[ -21   -4   -5   43 -123  -57   77  -28 -108   34 -123 -101  161 -118
   18   43   36   92   14   90   93   76 -157  112   72   52  -55   48
  -66   75  -58  -44   43 -133  -88   15  130] -> 7
[ 105 -207 -156  -57 -156 -151   -8  144  -13 -122 -234  191  256  -53
  125   -6 -118  183 -383  -69 -403  -55   -1   68   85   95   13 -154
  339  -43 -251 -179   95 -137  169 -191  160] -> 7
[ 172 -178   54   -1 -249 -111  -15  339   79  -51  -14   14  255    4
   37  -71   51 -109 -112  178  -84  -97  -88  -55  299   49  -22  175
   79 -120  -32  -41   97  104   23   23   47] -> 6
[ 166  -75  269  157 -336 -148  162  606  129 -235   79  139  383 -124
  195 -119  235  -97 -130  248 -281  -55 -533  -78  645   51  175  395
 -239  -25  -88  -47  171  -88   51  188  216] -> 2
[ 119  285   73  189  139  -39   94  -79   86  -28   94 -105 -242   -4
  -66   32  184  -44  261  -46  227  445 -264  -94   94 -104   -3  211
 -346  146   28  -50  -93  -75  200  266    2] -> 8
[  69  -15  267  219 -197 -120  105  481   68 -152   18  -26  353 -223
  186  -92  288  -38  -36  230    8   14 -534 -110  567   15   62  427
 -358   50   27  -21  140 -132   46  216  160] -> 5
[ -39  321  151   74  108   12   63 -243  -61   19  -14 -135 -141 -251
  -22   22  200   73  241  -37  133  362 -346   71  126   20  -22   57
 -283  301  -32   14  -33  -68    2  150  255] -> 3
[  19 -341   32 -125 -194    1  -49  327   59    7   81  140  265  165
   55  -72 -164 -150  -89  176 -102 -341  147  -33  209    7   40  122
  145 -213  -72   15  110  134  -46  -37 -103] -> 6
[-141  190  114   17  311  211  -41 -199  -95  131   40  -88 -198  -45
   12    4    2 -176  216 -115  213   40  312   87 -242  -50  166   50
 -152   74  -22  220  -54  -22  -82   20 -174] -> 3
[ -37  272  -53  -15   79 -160  161 -336 -179 -153 -371   48  -70 -359
   23  184   12  312 -333 -211 -278  433 -218  181   62  123   55 -290
  129  377 -236 -115   76 -200   18  -94  490] -> 4
[ 288 -133  -24  -74 -224  -68    5  195  193 -140   93  106   38  183
  -38 -104   -9  -60  -50  157 -242 -137  -33  -24   -3  -70  -10   63
  125 -124 -237 -211  -15   63  115  114  -77] -> 1
[  43 -281   -7  -38 -493 -273  116  582   21 -188 -219  104  654 -168
  277  -91   71   71 -545  327 -349 -245 -403   42  615  191  -10  157
  171    5 -217 -168  288 -162 -141  -54  263] -> 5
[  57   85  -17   55  271   83   18 -419 -188   21 -119  -10 -231  -99
  -71  -65   -8  103  154 -224  142  265    9  106 -248  -18   86  -69
 -111  102 -124   67 -145   -3  -50  -53  201] -> 5
[ 260 -714  -20   47 -556 -236  -79  812  164 -210 -113  237  813   73
  226 -304 -156  -20 -393  262 -380 -531 -117 -143  595   86  -34  313
  257 -464 -111 -106  140  110  160 -205   35] -> 0
[  78 -428 -243 -233 -133  134 -169   84   24   58    2  179  138  382
  -72  -39 -434 -211 -204   28 -205 -491  808   44 -317  -60    0 -159
  505 -405 -139  -68  -13  215 -109 -205 -374] -> 4
[ -42  231  331  174  253  123  -11 -231 -107   73  195 -247 -265 -156
  -83  -26  203 -125  555  -70  441  276 -208   27   20  -76  157  261
 -516  180  183  141 -120   49  -78  208   77] -> 0
[ 192   16 -220  -39 -138 -307   58 -179   49 -210 -306   34 -134  -98
  -31   71    6  430 -348 -169 -332  396 -394   81   32   38  -77 -273
  261  121 -280 -296  -31 -157  205  -18  433] -> 7
[ 150 -138 -161 -233    7  -18   41  -35    6 -119 -168  260   -4  150
  -13   32 -196  -12 -344  -19 -515 -123  350  187 -289   58  160 -261
  476   -4 -405 -177   44  -21   23 -120   70] -> 8
[  -3 -216   69   12  129   95  -88  126   90   59  205  124  -60  258
  -93 -139 -165 -217  265  -93  102   -9  174 -174  159 -139   32  140
  -97 -238   99   16 -129  101  150  126 -203] -> 5
[ 233 -274  -90   29 -171  -73  -71  181  135  -38   14   69  206  174
  -12 -163  -78  -25   -6   51   -9  -83  -34  -97  146  -40 -206   82
   54 -164  -40  -87  -17  119  175  -46  -68] -> 8
[-106 -169   46  -23   99  208 -106  -44   11  107  149  -41  -79  163
  -91  -66 -124 -144  255    1  291 -108  216  -54   10 -127    3  123
  -90 -114  158  102 -110  183 -128   59 -217] -> 8
[  -7  164   69  -52   99   64   13 -156    3  -31  -38  -74 -209  -43
  -64   27  115   11  103  -96   -2  344 -168   36  157  -52   67  -53
  -94  115  -49   12  -38  -16  -26  170  164] -> 2
[-136  389  108   62  204  -44  112 -417 -212   11 -194 -129 -263 -355
  -29  171  149  248  102 -195   74  474 -293  210 -117   63   80 -146
 -156  362 -144    4   -9 -232  -57   65  376] -> 3
[ 209   75   12  111 -122 -100   13   23  119 -182  -28  -98   -4  -50
    0  -23  160   88   30   -7  -12  288 -272  -23  128    8  -53   40
  -64  167  -25 -130  -28   -8  136  121  169] -> 1
[ 561 -346 -218  -11  161  -10 -151 -129  318 -114   81  219 -294  628
 -186 -407 -207  -68   64 -332 -240   20  187 -209 -400 -255 -232 -215
  142 -327 -172  -60 -313  150  548 -170 -305] -> 0
[ 130 -107  183   96 -273 -143   19  430   43  -66   51  -33  304 -161
  101  -30  165 -109  -56  251   45  -38 -227  -50  406   94   34  388
 -103   13   -4  -86  131   23  -94  172  140] -> 5
[ 172 -291  -40   48   51  103 -121   42  -55   93   78   48   66  154
  -56 -103 -156 -144  197    5  209 -184  299  -84 -168  -81   11  150
  -19 -267   43   28 -117  128   46  -51 -214] -> 2
[  68  244   -7   79  104  -81   80 -207  -58  -54 -151  -52 -149 -169
  -25   64  116  112  -21 -108  -13  397 -180   98   27   42  -54  -35
  -27  260 -140 -132   27 -137   38   63  203] -> 8
[ -92 -209  133   85 -214   28    0  449  -12  -43  -24   73  475 -134
  213 -105   52  -92 -202  203  -73 -276  -97    0  387   60   99  276
  -95  -65  -59   42  164   18 -108  -40   10] -> 8
[-326  130  -40 -233  -30  -76  124 -128 -214  -65 -305  154  219 -270
  156  249 -157  138 -555  -57 -452  -82  196  314   -1  238  273 -364
  344  255 -373   -2  286 -148 -252 -255  265] -> 0
[-332  157  220 -117 -132  -85  164  148 -192  -33  -56   29  208 -332
  138  207   88    8 -207  202 -180  107 -260  242  450  195  335   94
   -4  336 -258 -116  252 -134 -348  127  367] -> 0
[-473  351  117 -107  274  134   91 -278 -249  156 -125   -1 -183 -291
   94  203  -87  -30 -135 -132  -28    1  417  310 -260  151  348 -186
  101  284 -185  237  116 -225 -340  -96    5] -> 3
[ 165 -282   76   54 -211   23  -88  446  168 -108  260   73  154  243
    7 -109  -65 -280  -21  108  -42 -284  159 -182  158  -98  -63  250
   -1 -337  150  -43   47  189   21   79 -279] -> 4
[-140   75   -2 -212   38   58    1 -113 -145   49 -176   23   32 -111
   39  149  -74  -83 -241   37 -168 -166  397  260 -249   49  192 -127
  248   78 -270   39  123   34 -236  -67    5] -> 3
[ -85 -197  -33 -104 -148  -12   -7  154  -33  -54  -75  148  231   45
   44  -59 -132   18 -168   55 -244  -96  -54   48  280   40    5  -30
  162  -86 -123  -66   60   20 -118  -64  157] -> 3
[-189   49  139  -31  254  327  -27 -103 -154  194   94   54 -124  -20
   21   40 -131 -245  129 -104  118 -166  564   87 -291  -32  201   30
  -43   14   50  267    4   28 -169  -43 -244] -> 7
[ -34 -143   -1   37 -294 -180   40  209   24  -12  -35  -30  283  -67
   46  -20  -10   36  -53  174   48  -57 -262  -23  374   53 -190  163
  -37  -43   25 -129   99  -10  -44   63  102] -> 4
[-227  131  246 -112  212  343   26  -50  -89  217  177  -75 -100   18
  -27   35   -8 -414  312  170  243 -277  493  179 -194  -27  236  198
 -125   57  -25  276   57   93 -373  126 -290] -> 8
[  72 -215 -283  -94  344  247 -185 -406  -81  105  -12   63 -232  386
 -165  -97 -422  -78   79 -314  204 -174  824  -30 -665 -163 -136 -263
  233 -285   98  176 -216  169  -30 -288 -414] -> 5
[  30    4  148    2 -296 -187  122  291  -79  -97  -11  -13  188 -219
   61  165   63  -25 -183  195 -129  -59 -170   92  243  175  183  155
   70  109  -30 -100  216  -39 -224   68  269] -> 1
[-303  226   32  -77  339  166   93 -357 -179  108 -152   49 -157 -100
   10   58 -133  -11   19 -175  -54   93  285  226 -194   45  193 -203
    2  152 -213  168   13 -181 -143  -90   17] -> 4
[ -36 -340  162  -52 -329 -114  -14  606  116  -79  107  133  432   75
  142  -85  -33 -145  -86  278 -186 -230 -150  -73  507   87  151  252
   25 -167  -76  -76  117   13  -14  121   61] -> 3
[ 273  -97  225  211 -273  -73   19  376  127 -101  242 -136  132   -6
   11 -167  229 -134  350  220  270   22 -470 -202  384  -65  -11  489
 -449 -136  203   -9  -58  121   62  275   37] -> 2
[ -17 -138   64   45   84  163  -35  -12 -154  156   -8  -22  118  -52
    3  -91  -76 -150  143   87  304 -263  236   11  -97   -9   33  250
 -126  -96  107  214  -45  100 -258  -84 -104] -> 1
[ 628 -419 -152   95 -390 -297   -5  361  159 -284 -167  155  371  138
   37 -255   39  213  -90   55 -292  143 -597 -205  403  -57 -177  150
   17 -254 -177 -315  -83    1  488    5  299] -> 3
[-128  380    8 -154  209   38  137 -417 -158  -15 -193   19 -324 -233
  -55  226   11   94  -72 -189 -240  264  191  300 -326   42  306 -286
  201  287 -298  -52   -6 -140  -32   29  182] -> 1
[ 228 -305   12   53 -347 -198  -10  536  177 -183   21  125  390  106
   50  -99   19   -6 -140  177 -213  -99 -317 -180  522  -33 -132  225
   49 -272   15 -166   78   64  191   66   86] -> 4
[-348  372  241  -15  209  162  117 -218 -298  143 -153  -91  -51 -497
   46  231  126   10  -56   41   76   86   78  244   14  130  202   38
 -107  436   12  179  168  -56 -378   20  232] -> 7
[ -86  285    5   47 -230 -304  208  -64 -100 -154 -340 -110  155 -445
  124  201  224  362 -339   80 -176  408 -660  179  399  175  -20  -70
  -26  380 -176 -200  208 -257  -73   87  570] -> 6
[ -52  244   72   64   11  -79   97  -90 -105  -24  -71  -71  -80 -277
   27  152  101   51    0  -15   61  274 -191   75  101   99   94   41
  -83  282  -45  -85   44 -134  -40  107  235] -> 6
[  43 -238  -54  -39 -297 -106  -35  295  -19 -151 -206  147  446 -121
  194  -23  -80  101 -417   30 -351 -160  -47   38  266  102   -1  -42
  211  -71 -193  -91  173  -66   35 -151  172] -> 3
[ 432 -400 -232 -122 -111   73 -146  165  198  -41  122  199   72  498
  -98 -182 -160 -159   59   90 -125 -231  261 -138 -213 -181 -169   16
  177 -355 -213 -201 -127  163  259   34 -312] -> 2
[-144  345   14  -84  504  222  -19 -484 -121   67   27    2 -511   40
 -103  154  -94 -131   91 -380    4  183  506  163 -529  -40  242 -313
   57  176  -56  188  -48   -3  -29  -96 -127] -> 6
[ 102   56   32  -73  120  165  -47 -232    8  165  132  -95 -336  112
 -124  -37  -65 -178  304  -14  219   -5  402   77 -420 -126   62   18
   35  -19  -96   10 -196    7   -5  124 -316] -> 4
[ 463 -263  -67   78 -219 -117  -53  352  260 -252  162  180   81  325
  -45 -205   62    9  -12   41 -241  133 -392 -275  352 -173 -197  143
   -6 -281    0 -274  -72   93  393  145   20] -> 6
[ -50 -304  146   17 -157  152  -29  349 -114  195  124  -22  409    9
   77  -66 -152 -308  129  309  303 -529  344  -23  114   48   17  410
 -111 -224  194  245  101  119 -322  -56 -231] -> 7
[ 266 -224  -25  135  -94   42  -93  -36  104   20   91 -142  -21  182
 -118 -231  -11   17  358   27  319   49 -161 -143   17 -194 -266  173
 -203 -268  137  -34 -209  108  151   97 -139] -> 8
[  36  271  -18   68  326   81    6 -507 -167  -40  -69  -93 -371  -98
  -92  101   45  134  221 -298  188  407   -4   49 -333  -28   63 -168
 -126  200   45   76 -148  -48   11  -20  176] -> 3
[ -96 -362  159   44 -158  191  -27  328 -166  207  126   39  390  -55
   69  -67 -112 -272  184  275  294 -456  197  -18  183   31   96  407
 -152 -217  160  139   51   83 -255   24 -154] -> 6
[  47 -264   48  -31  -65    2   -1  143 -111   29  -83  123  224  -33
   38  -41 -158  -49  -35   60  -55 -250  155   27   40   92  129  100
   62 -130  -37   98   45   29 -108 -127   97] -> 2
[-168  137  109 -126  180  106   87 -116  -72   62   72   90 -183   -1
  -65  169  -89 -167   16   35 -119 -152  395  194 -286    6  326  -24
  116   62 -124   47   52   29 -169   70 -103] -> 0
[ 309 -477   -7 -128 -302   40  -58  484  153  -17  220  223  271  340
    4 -119 -153 -325  -35  299 -179 -532  343  -83   -1  -36  123  253
  221 -389 -150 -115   52  198  -32   74 -270] -> 5
[-267  -36 -113 -249  138  127  -12  -99 -131   -5 -115  195    6   42
   64  111 -325  -74 -406 -183 -324 -200  661  176 -250   93  267 -362
  400   -6 -166  137  116   42 -137 -288  -84] -> 8
[  43 -524   48 -204 -214  284 -117  468    2  161  236  145  283  300
   44 -126 -233 -524  -39  364    0 -744  708   10  -41  -79  163  289
  289 -406   65   63   62  276 -298   34 -502] -> 6
[ 160  223   93  247   15  -69   65  -95   87 -187 -140 -106   37 -197
   79 -179  371  330  233  -94  -15  589 -899  -64  361 -102 -205   95
 -464  177 -119 -160 -118 -269  362  213  368] -> 1
[-111  367  -94 -172  413    6  130 -590 -125 -167 -229  152 -487  -83
 -102  233 -103  233 -214 -424 -388  530   82  214 -276   36  251 -522
  224  375 -286  -57  -32 -124   75  -71  381] -> 8
[  13   16  -42  -74  -51 -174  107  -17  -89  -76 -234  111  136 -162
   50  107  -48  124 -272   -3 -244   81  -91   90  119  140  160 -101
  120  126 -210  -64  109  -47   -2  -86  295] -> 2
[  70   42  171   66 -233 -153   97  341   20  -86   67   14  237 -180
  120   57  155  -69  -48  222  -75   36 -320  -56  447  110   99  275
 -105   76   23  -58  167  -33  -17  154  206] -> 3
[ 333  -48  -20   65   11  -57  -18   88  112 -171  -18  134  -15   96
    5 -141    5   27  -46 -156 -263  162 -170  -91  101  -66  -18    3
   -3  -68 -132  -78  -42   -8  294  -41  119] -> 1
[ 128   25 -218 -114  168  -62  -36 -297   32  -74 -160   67 -351  156
 -178   47 -133  115 -170 -281 -216  267  105   -3 -170 -104 -107 -319
  296  -47  -48 -101  -77   67  150  -50   71] -> 3
[-321  527  148  -70  108  -16  145 -337 -223   22 -183 -138 -177 -442
   37  262  148  118 -104  -34  -60  424 -142  303   96  166  145 -163
  -20  530 -195  -17  166 -217 -308  117  389] -> 3
[ 255 -436 -146   -1 -400 -196  -22  417   73  -97  -86  172  486   98
  103 -144 -147   30 -263  187 -215 -279  -36 -111  337   19 -135  147
  275 -276  -37 -187   86  101  150 -131  -38] -> 0
[ 178   -2  100   73  156   68  -48   12   61  -89  184  101 -184  118
 -118  -32   -4 -167  119 -117    2   57   88 -140   28 -121  108  100
  -99  -80   91   49  -52  223   75   74   -9] -> 5
[ 426   11  -93  160  -94 -209    1    4  147 -306 -183   69   20  -27
   43 -173  173  294  -66 -240 -305  432 -573 -110  154  -65 -225  -98
  -68   12 -175 -245 -109 -150  521   -3  326] -> 4
